Below are the code and all the weights of a small trained network. Each question names an input and a class and asks about switching units off, where a switched-off unit gives its printed mean instead of its output.

import numpy as np


def w(rows, s, z=0):
    codes = np.array(rows[::2]) - 128.0
    scale = np.full(codes.shape[1], s)
    scale[-1] = z or s
    return codes * scale


def f(y):
    return np.maximum(y, 0)


def log_softmax(a):
    a = a - a.max(-1, keepdims=True)
    return a - np.log(np.exp(a).sum(-1, keepdims=True))


def net(x, mask):
    res = np.array(x, float).reshape(1, 3) / 4 @ E
    y = f(res @ A[0][:, :-1].T + A[0][:, -1])
    res = res + np.where(mask, y, B[0][:, -1]) @ B[0][:, :-1]
    return log_softmax(res[-1] @ U[:, :-1].T + U[:, -1])


A, B = {}, {}
E = w([
[1,77,200,191,120,150],'x0',
[155,97,48,233,210,8],'x1',
[59,192,140,92,131,85],'x2',
],0.0095)
A[0] = w([
[163,154,65,108,200,51,252],'N1',
[185,147,61,127,147,110,113],'N2',
[63,229,138,74,115,112,161],'N3',
[2,123,198,176,175,85,161],'N4',
[235,149,137,46,84,214,139],'N5',
[87,168,163,63,38,198,192],'N6',
[38,61,223,153,90,229,119],'N7',
],0.0084,0.0042)
B[0] = w([
[53,61,115,132,177,45,243],'N1',
[31,81,117,105,158,94,193],'N2',
[163,185,188,84,45,153,196],'N3',
[90,85,98,175,210,54,227],'N4',
[194,122,21,229,133,154,226],'N5',
[175,176,151,120,89,190,245],'N6',
[74,139,233,2,86,87,249],'N7',
],0.0094,0.011)
U = w([
[56,136,218,14,89,87,221],'0',
[134,47,4,214,240,76,2],'1',
[255,190,123,121,25,228,162],'2',
],0.0073,0.00098)

Each question gives the input, the list of numbers given to net, and the class t.
The units are the neurons (one row each of A and B). Each row of codes is followed by its name. A weight is (code - 128) times the scale printed after its matrix; where a second scale follows, it is the last column's (A, B and U).
mask holds one flag per neuron, in row order. A switched-off neuron (its flag False) gives its mean, the last column of its row in B, instead of its output. The means were averaged over made-up inputs and are rounded, as every weight is.
A unit's drop is (log p(t) with every unit on - log p(t) with that unit switched off) / (log p(t) with every unit on - log p(t) with every unit switched off).
The circuit of an input: a set's keep is (log p(t) with only the set's units on - log p(t) with every unit switched off) / (log p(t) with every unit on - log p(t) with every unit switched off). Starting from all 7 units, units are removed one at a time, each time the one whose removal leaves the highest keep (on an exact tie, the one counted first), for as long as the keep stays at least 0.8.
units of the circuit, in order: the units of the circuit, biggest drop first
most important unit: the unit with the biggest drop
k most important neurons: the k neurons with the biggest drops, biggest first
drop when u is switched off: that unit's drop, to one decimal
input [1,-7,-3], class 2: most important unit -> N5
input [0,1,6], class 1: 2 most important neurons -> N7, N6
input [2,-5,-1], class 2: units of the circuit, in order -> N1, N6
input [4,-6,-8], class 2: 2 most important neurons -> N5, N1
input [-4,1,3], class 1: 3 most important neurons -> N7, N6, N1
input [-3,-1,4], class 2: units of the circuit, in order -> N7, N4
input [0,2,5], class 1: 2 most important neurons -> N7, N6
input [-7,1,7], class 1: 3 most important neurons -> N7, N1, N6
input [1,-8,-1], class 2: 2 most important neurons -> N5, N6
input [-7,-2,1], class 1: drop when N7 is switched off -> 0.2
input [-7,-3,-6], class 1: drop when N7 is switched off -> 0.1
input [-3,0,-1], class 1: drop when N7 is switched off -> 0.4
